Below is a small trained network, with its code and all its weights. Each question gives an input and a target symbol and asks what happens when units are switched off, that is, made to give their printed mean instead of their output.

import numpy as np


def w(rows, s, z=0):
    codes = np.array(rows[::2]) - 128.0
    scale = np.full(codes.shape[1], s)
    scale[-1] = z or s
    return codes * scale


def norm(h):
    return h / np.sqrt((h * h).mean(-1, keepdims=True) + 1e-5)


def f(y):
    return np.maximum(y, 0)


def softmax(a):
    e = np.exp(a - a.max(-1, keepdims=True))
    return e / e.sum(-1, keepdims=True)


def log_softmax(a):
    a = a - a.max(-1, keepdims=True)
    return a - np.log(np.exp(a).sum(-1, keepdims=True))


def net(x, mask):
    ids = ['ΓΠΨαζηλμξτφ'.index(c) for c in x.split()]
    T = len(ids)
    res = E[ids] + P[:T]
    u = 0
    for l in range(2):
        r = norm(res)
        for j in range(3):
            rows = slice(2 * j, 2 * j + 2)
            q, k, v = (r @ M[l][rows].T for M in (Q, K, V))
            z = softmax(np.where(np.tri(T) > 0, q @ k.T / 2**0.5, -1e9)) @ v
            o = O[l][rows]
            res = res + np.where(mask[u + j], z, o[:, -1]) @ o[:, :-1]
        u += 3
        y = f(norm(res) @ A[l][:, :-1].T + A[l][:, -1])
        res = res + np.where(mask[u : u + 4], y, B[l][:, -1]) @ B[l][:, :-1]
        u += 4
    return log_softmax(norm(res)[-1] @ U[:, :-1].T + U[:, -1])


Q, K, V, O, A, B = {}, {}, {}, {}, {}, {}
E = w([
[107,209,167,127,194],'Γ',
[210,99,112,41,186],'Π',
[112,128,125,108,52],'Ψ',
[82,223,75,45,117],'α',
[151,39,120,217,171],'ζ',
[162,65,118,203,143],'η',
[57,148,158,189,132],'λ',
[117,88,116,171,148],'μ',
[98,59,117,174,133],'ξ',
[156,79,253,133,89],'τ',
[164,131,99,169,163],'φ',
],0.011)
P = w([
[20,175,126,86,2],'0',
[107,5,148,108,165],'1',
[127,38,161,99,160],'2',
[127,70,173,102,159],'3',
[131,87,175,105,158],'4',
[95,115,190,109,157],'5',
],0.0044)
Q[0] = w([
[131,70,109,196,82],'L0H1',
[199,2,155,180,118],'L0H1',
[103,202,128,181,99],'L0H2',
[161,150,183,88,183],'L0H2',
[135,114,152,132,154],'L0H3',
[185,126,118,108,143],'L0H3',
],0.0086)
K[0] = w([
[84,58,156,113,87],'L0H1',
[173,18,16,160,125],'L0H1',
[1,185,85,124,145],'L0H2',
[146,188,165,136,117],'L0H2',
[145,141,156,76,122],'L0H3',
[173,224,176,109,153],'L0H3',
],0.0073)
V[0] = w([
[210,97,129,168,81],'L0H1',
[172,58,22,119,144],'L0H1',
[132,89,162,150,119],'L0H2',
[151,65,153,78,65],'L0H2',
[106,188,90,80,94],'L0H3',
[95,151,1,106,191],'L0H3',
],0.0051)
O[0] = w([
[56,196,170,34,162,206],'L0H1',
[202,255,193,67,150,219],'L0H1',
[77,178,149,133,133,212],'L0H2',
[42,163,117,89,109,149],'L0H2',
[168,222,158,65,30,3],'L0H3',
[131,100,246,130,145,74],'L0H3',
],0.0035,0.0034)
A[0] = w([
[99,92,149,159,32,240],'L0N1',
[132,13,67,186,87,34],'L0N2',
[52,131,92,82,118,174],'L0N3',
[252,155,102,203,233,2],'L0N4',
],0.0042,0.0011)
B[0] = w([
[242,82,165,45,133,168],'L0N1',
[105,244,122,132,94,216],'L0N2',
[138,69,59,81,224,150],'L0N3',
[1,61,138,188,164,254],'L0N4',
],0.0053,0.004)
Q[1] = w([
[160,252,159,112,73],'L1H1',
[119,96,83,242,182],'L1H1',
[254,129,163,82,138],'L1H2',
[64,75,171,137,165],'L1H2',
[153,151,94,80,31],'L1H3',
[89,92,148,174,159],'L1H3',
],0.0078)
K[1] = w([
[158,97,168,82,179],'L1H1',
[121,189,72,154,86],'L1H1',
[153,119,179,52,194],'L1H2',
[151,196,128,102,1],'L1H2',
[116,3,145,103,154],'L1H3',
[92,203,149,112,61],'L1H3',
],0.0087)
V[1] = w([
[226,225,34,67,75],'L1H1',
[64,137,183,52,255],'L1H1',
[136,160,53,194,205],'L1H2',
[242,168,214,129,223],'L1H2',
[96,197,166,97,40],'L1H3',
[202,41,104,70,168],'L1H3',
],0.0054)
O[1] = w([
[86,144,114,139,157,117],'L1H1',
[241,125,101,130,96,31],'L1H1',
[60,63,75,77,107,112],'L1H2',
[109,91,141,40,201,2],'L1H2',
[146,174,142,117,234,182],'L1H3',
[124,158,254,65,53,50],'L1H3',
],0.0074,0.0056)
A[1] = w([
[165,165,62,2,131,121],'L1N1',
[151,53,82,196,176,250],'L1N2',
[82,238,182,81,132,233],'L1N3',
[73,109,75,92,114,133],'L1N4',
],0.0087,0.0017)
B[1] = w([
[3,128,80,207,174,144],'L1N1',
[146,161,106,20,57,254],'L1N2',
[128,49,123,86,118,149],'L1N3',
[86,125,218,202,90,149],'L1N4',
],0.0081,0.0094)
U = w([
[186,133,30,85,171,205],'Γ',
[139,161,155,187,169,8],'Π',
[84,60,131,58,223,122],'Ψ',
[126,139,148,180,112,8],'α',
[143,143,64,166,116,41],'ζ',
[148,120,123,160,111,48],'η',
[152,173,117,153,184,61],'λ',
[174,89,213,99,154,253],'μ',
[185,154,135,154,118,122],'ξ',
[6,114,95,190,144,96],'τ',
[106,47,102,82,51,235],'φ',
],0.012,0.002)

Each question gives the input, a string of symbols that net reads in full, and the target symbol t.
The units are the heads (2 rows each of Q, K, V and O) and the neurons (one row each of A and B). Each row of codes is followed by its name. A weight is (code - 128) times the scale printed after its matrix; where a second scale follows, it is the last column's (O, A, B and U).
mask holds one flag per unit, layer by layer, with each layer's heads first. A switched-off unit (its flag False) gives its mean, the last column of its rows in O or B, instead of its output. The means were averaged over made-up inputs and are rounded, as every weight is.
A unit's drop is (log p(t) with every unit on - log p(t) with that unit switched off) / (log p(t) with every unit on - log p(t) with every unit switched off).
The circuit of an input: a set's keep is (log p(t) with only the set's units on - log p(t) with every unit switched off) / (log p(t) with every unit on - log p(t) with every unit switched off). Starting from the 12 units with the biggest drops (on a tie, the unit counted first), units are removed one at a time, each time the one whose removal leaves the highest keep (on an exact tie, the one counted first), for as long as the keep stays at least 0.8.
units of the circuit, in order: the units of the circuit, biggest drop first
top k neurons: the k neurons with the biggest drops, biggest first
top k neurons in layer l: the k neurons of layer l with the biggest drops, biggest first
heads that matter: for each layer, one digit per head in row order, 1 if its drop is at least 0.15 and else 0, layers parted by /
input τ η α λ ζ, target ξ: heads that matter -> 000 / 110
input ζ ξ ζ ζ, target φ: top neuron in layer 1 -> (L1N2)
input ζ τ η Ψ Γ, target φ: units of the circuit, in order -> (L0H1; L1H1; L1H3; L0N2)
input Ψ ζ ζ α, target τ: heads that matter -> 000 / 000
input Γ α Π Γ, target Γ: top 2 neurons in layer 0 -> (L0N4; L0N3)
input τ η η ζ η α, target τ: units of the circuit, in order -> (L1N1; L1N2)
input Π η η ζ, target μ: units of the circuit, in order -> (L1H3; L1H1; L0H3)
input Π η η ζ ξ, target μ: heads that matter -> 000 / 101
input α φ Ψ Γ η, target λ: units of the circuit, in order -> (L0H3; L1H3; L1H2)
input Ψ ζ η φ, target Π: units of the circuit, in order -> (L1H2; L0N4; L1H3; L0N1)
input Π λ λ, target μ: top 2 neurons in layer 0 -> (L0N1; L0N4)
input φ ζ Γ ζ Γ, target Ψ: heads that matter -> 111 / 010
input τ η τ Ψ η ζ, target ξ: units of the circuit, in order -> (L1H1; L1H2)
input α α ζ ζ, target λ: heads that matter -> 101 / 101
input φ μ η ζ ξ ζ, target Ψ: top neuron in layer 0 -> (L0N2)
input φ ζ η, target Ψ: units of the circuit, in order -> (L0H3; L1H2; L0H2)
input φ Γ η Ψ φ, target Ψ: top 3 neurons -> (L0N4; L0N2; L0N1)
input ζ τ φ Γ λ, target φ: units of the circuit, in order -> (L1H1; L1H2)
input λ ζ η, target ζ: heads that matter -> 101 / 011
input η ζ φ Γ, target τ: units of the circuit, in order -> (L0H1)
